Each row has a hidden value. The values are split into ranges, and the tier after each row names the range that its value falls in. Each part has its own value, ranges and names.
[-183  -29   51  106   86  -29   41  -66  -28  107 -146 -181 -132 -259
  -45  -73   25  -92  -81   56  -20  173  -82  199 -479   99  104  -84
   30 -196 -181   48 -270   63   26 -179  104   52  181 -281  216 -117
  -74  -66  -64 -271  -67 -167  -21] => V
[ -98 -145   88  102 -255  -72  -93 -232  171  235   31  343   71   60
 -179 -188 -146    9   49 -105  131  -74 -193  -72 -237  115  -71  149
   44  -23  386   12 -414   47  189  123  133   10 -104 -222   99 -320
   93   42  -84  -81   18 -146  -66] => F
[-232  142  115   68  103  -16 -158 -134  118 -140  -59  -97  101  -49
   17 -197 -217 -161  -61   74   66  -15  -96  154 -395   28 -105 -174
  172   40 -199  146 -256  -76   50  -91  -90  -66   95  -44  230 -145
  112   88  -78 -186   22   11 -229] => J
[-259  -38  -14 -213  -76   52 -115  150   70  285 -182 -283  -42 -197
  122 -115  124  -77    4  -15 -237   49   -6   76  -74   28   10    1
   36   32  -81  -22  154  -71  117  -92   42    3  140  -95  178  -49
  394 -185   48  -44 -252 -283 -230] => F
[ -62   59  -85   26  196  155  -51 -146  218 -181  114  260  166  -30
  -53   75   19 -171 -164   82 -216   82 -103  324 -146 -132  -11    9
  115   24  104   33 -228 -167  -49  290  -96   17 -157   21   93  -42
   11   36  -19  147  -57  -68  136] => G
[ 131  -17 -228 -120   44 -100   51  -34 -141 -244   35 -264  -56 -227
 -165  -26   74   90   28  -26  149 -134  113  -66  113  171  147   30
 -163  -70   89   12  108  186  -42 -150  -23  -65    8  135  -91 -135
   57  131  -53   89  179  183 -128] => N
[  51 -207 -147  152   -2  240   83 -152   15   15  -31  145  -58  -61
  -45  104  156 -135 -215  186 -449  293 -156  304 -165  -10  302  -11
 -213 -454  -41  -91 -145   44 -187    7  217  -10   74 -201  159  -40
 -100  155   68  -99   66 -119   96] => V
[-194  159  226 -251 -193   93  128   89  -22   70  -35 -159  125 -158
   64  -28 -131   52   26  -37  -64   52  -21  -35   13   99  -69   22
   64  105  167  -54   79  -99  260  352  -79  -84  -52  -59   22  -62
  351  -68   10  368  -54  -98   84] => F
[-288  103  240  -38  227  -58  -42 -154  -53 -126  -96 -182   82 -103
  -55 -209 -172  -80   50  111 -220   33  -71 -104 -231   60 -102 -218
   32 -121 -312  173 -268  -55  -88 -181   20 -264  201   35  107  -74
  -49   65    1  -26  -81  190  156] => N
[ 193   64 -276 -117  113  106  -90   92  102   73 -112 -122    1 -225
  236  170  -71   84   -7   16 -146   10 -106  215    5 -134  211   55
 -136  -25   87  -26  -25  -14   51   31  -18  -27  311  -22  131   31
  329  -25  208  209 -126 -172  115] => G
[  61   94 -102   94  244  263  -73  -81  235 -168  217   86  -21   59
  -41   16 -159 -100 -110  104 -212   48 -201  381    2 -187   95    5
 -282 -382 -110  -23 -212   20 -114 -138 -143  -44  377   45  232   23
  -39  186   59  267   32  -31  130] => V
[-335  -55   22  -29  -13  -15  -28  178  -25   61  -94 -228  -98 -120
   10 -299  -25 -203  127   99  -49  -48  -31  149 -115   34 -107  -82
  153  -76 -226  -18   69   41   47 -237 -131  -47   -9   35  111   28
   18  -86 -164 -373 -234 -106 -179] => N
[-409  -23  213  118 -159   59  -59   55  139  316   -3  180  -29  -86
    2 -142 -239 -138  -21   27  114   13 -174  395 -452   33  -91   57
  217 -102  125  -69 -272  -18  221   95  -47  128    4 -286  194  -23
  -23 -160 -131 -300 -202 -360  -20] => N
[-390 -102  166   96   81   16  -66  -22   30  -22   18  -29   44  -58
 -131 -327 -157 -265  170   62 -109 -145 -132   95 -137  -33 -162  -93
   32  -74 -169  127 -238   80   29 -234  -48  -85   87   -7  116  -15
 -222   56 -149 -318 -161   18  -94] => V
[  -5  152  -25  -85  141    2 -271  -56   90 -194  -29  -27  148  -71
  165   85 -347   -3  -92  119   70 -232   -8  240 -180  -12  101  -65
  -11   45   53   57  -58  -49 -134  -81  -46 -178  224  138   71   10
  239  163  182  -84   58  118 -142] => F
[ -68 -152  -36  -12 -115  225   98  157   13 -110  216  193  -18   50
   43   55  -51 -113  -43  141 -122 -157  -56  294  145  -65   78   79
 -134 -206  139 -186  190  109 -155  -10  -78  -20  -78  122  -69  143
  -38  106   25  -74  -45  -91  -84] => G
[-241  126   79   12 -126   49  -86   34  -98  115 -183 -269   45 -225
  193 -101 -301   36  -27   66   37   82 -124  178 -335   85   46 -156
   82 -132 -156   44  -71  -27  263    5   13   12  262 -216  218  -51
  201  -13   -9  -86   -5 -133 -119] => J
[-127  -44   67  -42 -158   15  211   31 -125  -86   89 -257  -71 -163
 -259 -173  -28  -39  168  -14   99  -48    2  -19  138  166   40   78
 -151 -164  112  -59   56  212  167  -22 -119  -79  -41   -4  -40  -69
  -83  142 -229   75  109   97  -30] => N
[ -17  -54  -18   22 -151  -47  303   54 -161   64  -36 -133 -181 -147
 -118 -151  -22   77  155   65   36  123  -78  -85  -24  199   62   47
  -42 -330   42 -143  -37  179  107   -3  -47 -102  -86  -70  -56  -77
  -79   -2 -168  -21  -26  -19  253] => G
[ 315 -307 -301  -36 -317  197  -38  203   51  129  -40  171  -90  183
  199 -182  -56  -32  119   35 -231 -137 -211  -19  347 -108   84   70
 -295 -228   86 -183  138  188  -93 -237  107  -90  135   93  126  -65
  336  154  204 -109  -54 -172 -229] => V
[ 242  -92  -51  -16   33  154   82  -40  101 -105   20  -55  -29   71
 -103 -279  -98  -63  248  -75 -264  -32 -238 -200  327 -127  -24  -20
 -411 -162  -94   68 -268  216  -27 -256  -56 -264  386  114  189 -112
  125  298   88  345   72  128  136] => L
[ -57   49 -114   35  215  222  -82   74  259    4  112  290  -58   12
  -58 -143 -154 -175  -83   53 -182   32 -150  485  -84 -102  -78    8
  -27 -266  -49  -72 -236   14 -125  -43 -188   -9  167   83  184   78
  -38  -44   55   77 -104 -162  243] => V
[  57  162  -85  -34  160  111  -77  -77  244  -19   97   60   31 -126
   85  255 -124   69 -162   32    5    6  -86  336 -200  -69  183  109
  -93  -66  199  -41 -153  -53   -4  126  -97   -4  229  -54  102    1
  217   29  122  276   -7 -151  112] => L
[-153  -46  -27   20  198  106  -24    8  216   79  198  137  -79 -116
  -53  145  -39  -29  -18   43  -88 -126  -84  336  -94  -90  125  162
 -172 -193  160  -64 -132   98 -110 -113  -99  -13  241    2   -4  138
  -92  -24   41   68 -170 -170  160] => F
[ -55  147  239  134 -187   95  103  -30  -55 -127   56  226  164   44
  130 -105 -550   21   13   80  203  -31 -255  127 -268   -2 -130 -109
  132  -83   93   -8 -335  -15  206  274  -79  -40  -22 -115  105  -88
   -3  124  -25   28   75  -12  157] => V
[ 192  -75 -295  121   34  176  -28   45  368  -20  112  116 -166  254
  143  -29   92 -162  -10  193 -209   73 -235  238   45 -236  101  104
  -91 -270  -76 -195    9  -14 -151 -200 -206  -76   40  101  214  -18
  238  128  -32 -106 -189 -235 -130] => L
[-500    5  281    6   28    3  -16   52  142  177  -19   11   53 -203
   18 -177 -112 -161   45  -78   68 -117  -87  151 -423   24 -216  -53
  218  214  -26  124 -254   11  175  -16  -69   80   66 -175  115  -24
   38 -196  -76 -179 -231 -287 -153] => C
[-274   99  219   26  142   86 -120 -114  107 -146   87   88   49   17
 -190 -183 -312 -195  -71  135  -69  -58  -47  321 -206   91  -51  -74
  -32 -255  -71   16 -231   16 -159 -112 -105 -206  149   78  122   11
 -128  168  -25 -106   89  154   74] => N
[ 186  -54 -224   -7  102    0  -44  -73    0 -151 -188   11   -8 -110
   19  -47  -88  -56   -9  140 -146   -5  -23  108  -89  109  182  -78
  -72 -134  -17   -2 -104  115 -249 -116   33 -273   74  132   18  -19
  113  207  136 -196  130  163   70] => J
[ -37   41   18   93  158   66 -138  -52  466   87  157  237  -35   98
  109  152 -110 -126  -59   88   37 -106 -194  359 -300 -221   61  187
   15   12  197  -74 -277  -77  -75  -52 -153  -15  135  -59  180   -7
  161    1   35 -109 -260 -294  -42] => N
[ -96    7 -383  -35  -81  142  -72  144  187  224   47 -148 -106 -265
   72  108  112   32  -79  -15   33   23  -23  428  -49   34  211  187
  -37 -139  193 -150  241   50  251   89 -153  229   72 -119   68   31
  267 -138  -87   76  -76 -405 -244] => W
[  14 -151 -129   -2  -20   28  -26 -161  193  -17  100 -102 -101   76
 -189  -53  191  -91   34   94 -201  -18  -45  -48  120   56  190  157
 -278 -264   82  -86   60  103 -136 -243    6 -181   45   56   43 -144
  120  227  -77  -37   29   29 -222] => L
[-493  140  115  -93   39 -169  -35  -79   60  128   13 -227    6 -367
  -88  109   47   49 -130   12  248  -52  156  176 -492  295   63   87
  246   85  186    8   60  -58  171  125  -51   98 -136 -173  -95  -83
   94 -226 -178 -135  -89 -188 -211] => C
[ 103   47   42  -60    2 -139   98 -151  -83 -111 -326  -72    6 -140
  -46 -208 -165    1   20   90  -36   81   22 -188 -289  367   48 -172
   52  -58  -58   44 -221  114 -187  -43  102 -398  -26   48  -10 -189
  192  167  117 -203  228  244  117] => W
[-371  154   21   24  -13   25  -46   64   44  221    5 -189    1 -312
   37   -6 -282   73   97   25  128  -20 -107  310 -236   63   53   69
   75 -153  105  -19  -72   20  373  126 -185   63  202 -173   47   89
   10 -127 -154   53 -148 -206  121] => J
[  60 -141  162  105 -186   41  210 -175   62  194 -182   -2 -166  -13
 -166 -164   22  -87   15   53 -183  301 -177  -58 -268  196  155   30
 -173 -325   24  -88 -355  153  -39  -70  169 -219  108 -282  213 -227
   81  173   -8 -123  112  -66  141] => L
[-112 -163 -227  -14  178   12   -9   17  112  -48  105   56  -51 -235
 -316 -218   87 -129  168 -137   -4 -235   14  135  122   60  -43   92
 -135    4  127   84 -137  287  -26 -181 -143  -12   62  149  -75   18
 -164   23  -99   17   10   13   -1] => C
[-411 -147  273  -33  -16  -32   45 -229   78  208   -4   73  -12 -101
 -448 -318   70 -130   80  -64 -253   67  -32 -123 -137  270  -95   56
  -86 -206   87   60 -314  107   -5  -54  120 -183    3 -120   20 -177
 -141    7 -121   12   -1   35  158] => L
[-198  -17   99  135    2  -19 -148 -218  245  112 -148   32  -18  109
  -64 -221 -140 -221   13  218 -201  126 -164  116 -355  100   43  -26
   75 -247  -92  -20 -274  -60  -90 -135    6 -282   33  -85  216 -138
   97  162  -81 -415  -58   -4  -62] => J
[-137  -73 -117 -159   59  160   63  118 -150 -306   14  -41  105 -134
   14  -85   46 -139  -34  127 -305  -97   87  121  195   50  -10 -156
  -13  -41 -130    0  266   56 -207    1  -74 -146 -125  291 -127  141
   21  102   52    8   46  150  -62] => J
[-280 -102  101 -120 -305  -71  188  124 -126  353 -120 -146 -118 -321
 -193 -163    2   32  152  -73  101   30   37   21  -93  327   35  167
   50 -103  309 -139   39  161  283  160   34    2 -153 -210  -77  -78
   35 -173 -166 -101  -76 -181   91] => G
[  72  137 -174 -154 -254 -131  -26   49  -35   74 -263  -70  129 -117
  295 -132 -172  190   45   -8  153   -1  -52 -225 -165  191  -89  -80
  332  215  125  -17   66 -115  269  291  -17  -67 -246    0  -10 -241
  581 -116   39   10  -34 -124 -135] => W
[-230  -76 -150   31   -4   69  -64   74  293  216   61   25 -135  -62
 -120 -154  188 -231  -22   10  -48   61  -76  351 -154  -22  -35  162
  121  -87   74 -110  -25  -27  121  -26 -145  162 -131 -109  179  -87
   82 -174 -209 -196 -249 -377 -197] => V
[ -11   61  308  -94  -29 -116   85 -119    2  -14 -162  196  123  -16
   47 -157 -238   25   11  -25   20  -16  -96 -253 -341  142 -186 -118
  170  175   77   86 -417  -46  -65  120  133 -233  -69  -50   49 -242
  212  -18  161   -8  -30   39  200] => G
[-271 -198   61  -40 -253   26   36   49 -113  401 -176  -56   -8 -257
  -87 -279  -29   -4  167 -130 -159   54 -142  -75  -71  131  -53   22
  -35 -108   91   35 -172  117  317   38  198   62   99 -286  111 -143
   41 -150  -44  -31 -138 -233   48] => V
[-218   58  169 -149  -18   15   34  -46 -143  -20 -306  -32  151 -238
   15 -167  -33 -125 -137   43 -234  223   22   52 -346  189 -100 -234
  288  109 -120   92 -175 -147    1  257  134 -110 -164 -101  120 -131
  175  -88   68  -71    7    8  122] => N
[-542  212  331 -154  162 -140   28 -120  193   87  -33 -290    7 -150
 -153 -154   75 -115   13   63  -80   94   69  -81 -359  215 -156   -6
  248   67  -98   51  -68 -171   74   28 -151 -180 -111  -38   26 -129
  157 -173 -196   -5 -229  -62  -13] => J
[ -15  153  -42   19   16   21  -59 -148  251   75 -129 -140  -53   81
  162  -35   -8  -23 -122  200 -198  269 -147   24 -321   57   97  -44
   73 -227 -173  -80  -66 -179  -19  -34  -36 -176   67  -91  236 -191
  412   42    4  -47  -85 -151  -94] => C
[  87   29 -153 -213  -42  121  -18  165  164  -51    6   31  112   -4
  221  -90  -76    9  101  -55 -123 -198  -74  -80  225  -81 -112    3
  -27  215   88  -11  131    6   33   59 -146 -115   29  221   -6  -18
  472    1  167  261 -104 -114 -138] => W
[-249  233  153  -34   -1  -99 -245  -64    3  -99  -84 -203  229 -136
  183  -32 -457   -5   35  101  231 -202  -67  121 -321   16  -34  -98
  208  167   36  127 -113 -144  219   75  -74  -90   91  -38  109  -85
  202   68  -32 -178  -52   60 -215] => G
[ 266   78  -61  -23  267  -94  126 -126   77 -379  -52   -8    7  -68
  -53  -20 -107  -42   82   81   44 -101  -13  -87  -89   61   57  -61
  -56   83   12   69 -261  134 -283 -106 -129 -360   21  240  -59  -65
   65  251   85   -4  125  287  187] => J
[  39  240  280   -9  -38  -27  184    2  126 -164   59   21  -12   83
  261  168 -229   26 -158  173  262   10  -82   73 -449   29    3  -18
  181   60   59 -131 -100 -121  -75  113 -114 -107 -109  -61   70 -120
  290   19   49  -82  -69 -131  -61] => V
[  87   -4  -50  -21  -56   67   63   49 -146 -132   85  -80   81 -114
   41  -89 -329  138  231  -40   44 -214 -171  -97  236  -71   13  -17
 -252 -119   79   56 -105  189  166  -51  -55  -97  277   74  -16   -6
   -7  176   40  283   44  121  141] => G
[ 114 -131 -226   48 -166  277 -154  174  273  124  104  188 -113  225
  232    9 -107 -135  -71  178 -182  -62 -210  424   94 -200  156  133
 -182 -325   69 -262  152   20 -113 -173  -76   -6  163   38  223   63
  287  113  111 -180 -141 -305 -258] => G
